Below are the code and all the weights of a small trained network. Each question names an input and a class and asks about switching units off, where a switched-off unit gives its printed mean instead of its output.

import numpy as np


def w(rows, s, z=0):
    codes = np.array(rows[::2]) - 128.0
    scale = np.full(codes.shape[1], s)
    scale[-1] = z or s
    return codes * scale


def f(y):
    return y / 2 * (1 + np.tanh(0.7978845608 * (y + 0.044715 * y**3)))


def log_softmax(a):
    a = a - a.max(-1, keepdims=True)
    return a - np.log(np.exp(a).sum(-1, keepdims=True))


def net(x, mask):
    res = np.array(x, float).reshape(1, 6) / 4 @ E
    y = f(res @ A[0][:, :-1].T + A[0][:, -1])
    res = res + np.where(mask, y, B[0][:, -1]) @ B[0][:, :-1]
    return log_softmax(res[-1] @ U[:, :-1].T + U[:, -1])


A, B = {}, {}
E = w([
[88,81,93,162,147,53],'x0',
[97,152,87,85,58,133],'x1',
[183,182,129,175,98,83],'x2',
[211,53,128,155,75,126],'x3',
[121,128,156,230,178,147],'x4',
[139,130,4,108,186,132],'x5',
],0.013)
A[0] = w([
[58,205,192,51,74,133,218],'neuron 0',
[255,182,124,93,35,197,194],'neuron 1',
[95,97,83,142,155,42,243],'neuron 2',
[150,8,125,130,165,135,253],'neuron 3',
[108,101,46,117,150,110,237],'neuron 4',
[161,126,49,183,108,3,153],'neuron 5',
[106,146,64,107,108,29,140],'neuron 6',
],0.0085,0.0038)
B[0] = w([
[68,143,142,117,56,154,255],'neuron 0',
[189,78,136,115,90,180,235],'neuron 1',
[125,160,102,149,178,12,222],'neuron 2',
[116,59,156,144,175,108,222],'neuron 3',
[163,120,78,48,178,96,219],'neuron 4',
[157,145,174,114,122,95,229],'neuron 5',
[130,144,123,40,85,90,203],'neuron 6',
],0.011,0.01)
U = w([
[161,124,195,252,134,130,252],'0',
[89,61,97,109,178,132,48],'1',
[51,151,74,99,111,234,53],'2',
[153,140,76,103,107,64,128],'3',
[214,96,111,126,43,181,145],'4',
[68,147,159,146,82,125,96],'5',
[135,165,64,158,211,169,142],'6',
],0.012,0.0032)

Each question gives the input, the list of numbers given to net, and the class t.
The units are the neurons (one row each of A and B). Each row of codes is followed by its name. A weight is (code - 128) times the scale printed after its matrix; where a second scale follows, it is the last column's (A, B and U).
mask holds one flag per neuron, in row order. A switched-off neuron (its flag False) gives its mean, the last column of its row in B, instead of its output. The means were averaged over made-up inputs and are rounded, as every weight is.
A unit's drop is (log p(t) with every unit on - log p(t) with that unit switched off) / (log p(t) with every unit on - log p(t) with every unit switched off).
The circuit of an input: a set's keep is (log p(t) with only the set's units on - log p(t) with every unit switched off) / (log p(t) with every unit on - log p(t) with every unit switched off). Starting from all 7 units, units are removed one at a time, each time the one whose removal leaves the highest keep (on an exact tie, the one counted first), for as long as the keep stays at least 0.8.
units of the circuit, in order: the units of the circuit, biggest drop first
unit that matters most: the unit with the biggest drop
top k neurons: the k neurons with the biggest drops, biggest first
drop when u is switched off: that unit's drop, to one decimal
input [5,-5,7,1,7,8], class 3: top 3 neurons	[neuron 5; neuron 4; neuron 2]
input [3,2,2,-3,-6,-3], class 5: units of the circuit, in order	[neuron 0]
input [1,4,-8,-1,-1,-3], class 2: units of the circuit, in order	[neuron 2; neuron 0]
input [6,-5,-2,0,-4,-8], class 0: top 3 neurons	[neuron 4; neuron 6; neuron 3]
input [0,1,0,-6,1,8], class 3: top 3 neurons	[neuron 6; neuron 4; neuron 2]
input [3,5,-2,-6,2,3], class 3: units of the circuit, in order	[neuron 2; neuron 6]
input [4,4,-2,-8,-3,-2], class 2: top 3 neurons	[neuron 0; neuron 5; neuron 3]
input [7,-3,1,4,7,5], class 3: top 2 neurons	[neuron 4; neuron 2]
input [0,-5,-1,8,-3,7], class 1: top 2 neurons	[neuron 3; neuron 6]
input [-2,6,-4,1,-1,-8], class 2: top 2 neurons	[neuron 0; neuron 5]
input [-6,5,3,-3,3,6], class 4: top 2 neurons	[neuron 1; neuron 2]
input [-1,1,-5,-2,2,-2], class 2: top 2 neurons	[neuron 2; neuron 5]
input [-5,-5,0,-4,-6,0], class 2: units of the circuit, in order	[neuron 0; neuron 2]
input [-3,7,2,-2,3,-3], class 2: units of the circuit, in order	[neuron 5; neuron 2]
input [1,-3,-8,8,1,-6], class 0: unit that matters most	neuron 4
input [-8,-2,6,-3,3,2], class 4: top 2 neurons	[neuron 1; neuron 2]
input [1,0,8,1,0,-3], class 4: top 3 neurons	[neuron 1; neuron 2; neuron 3]
input [-7,-5,2,-6,-7,4], class 2: top 2 neurons	[neuron 0; neuron 5]
input [1,1,-4,-2,-2,-3], class 2: drop when neuron 0 is switched off	0.1
input [-2,1,3,-7,-5,2], class 2: unit that matters most	neuron 0
input [-8,0,7,-5,5,-6], class 4: drop when neuron 1 is switched off	0.8
input [4,-6,-2,-6,1,-2], class 6: drop when neuron 2 is switched off	0.1
input [-1,2,1,5,-8,6], class 4: drop when neuron 1 is switched off	3.3
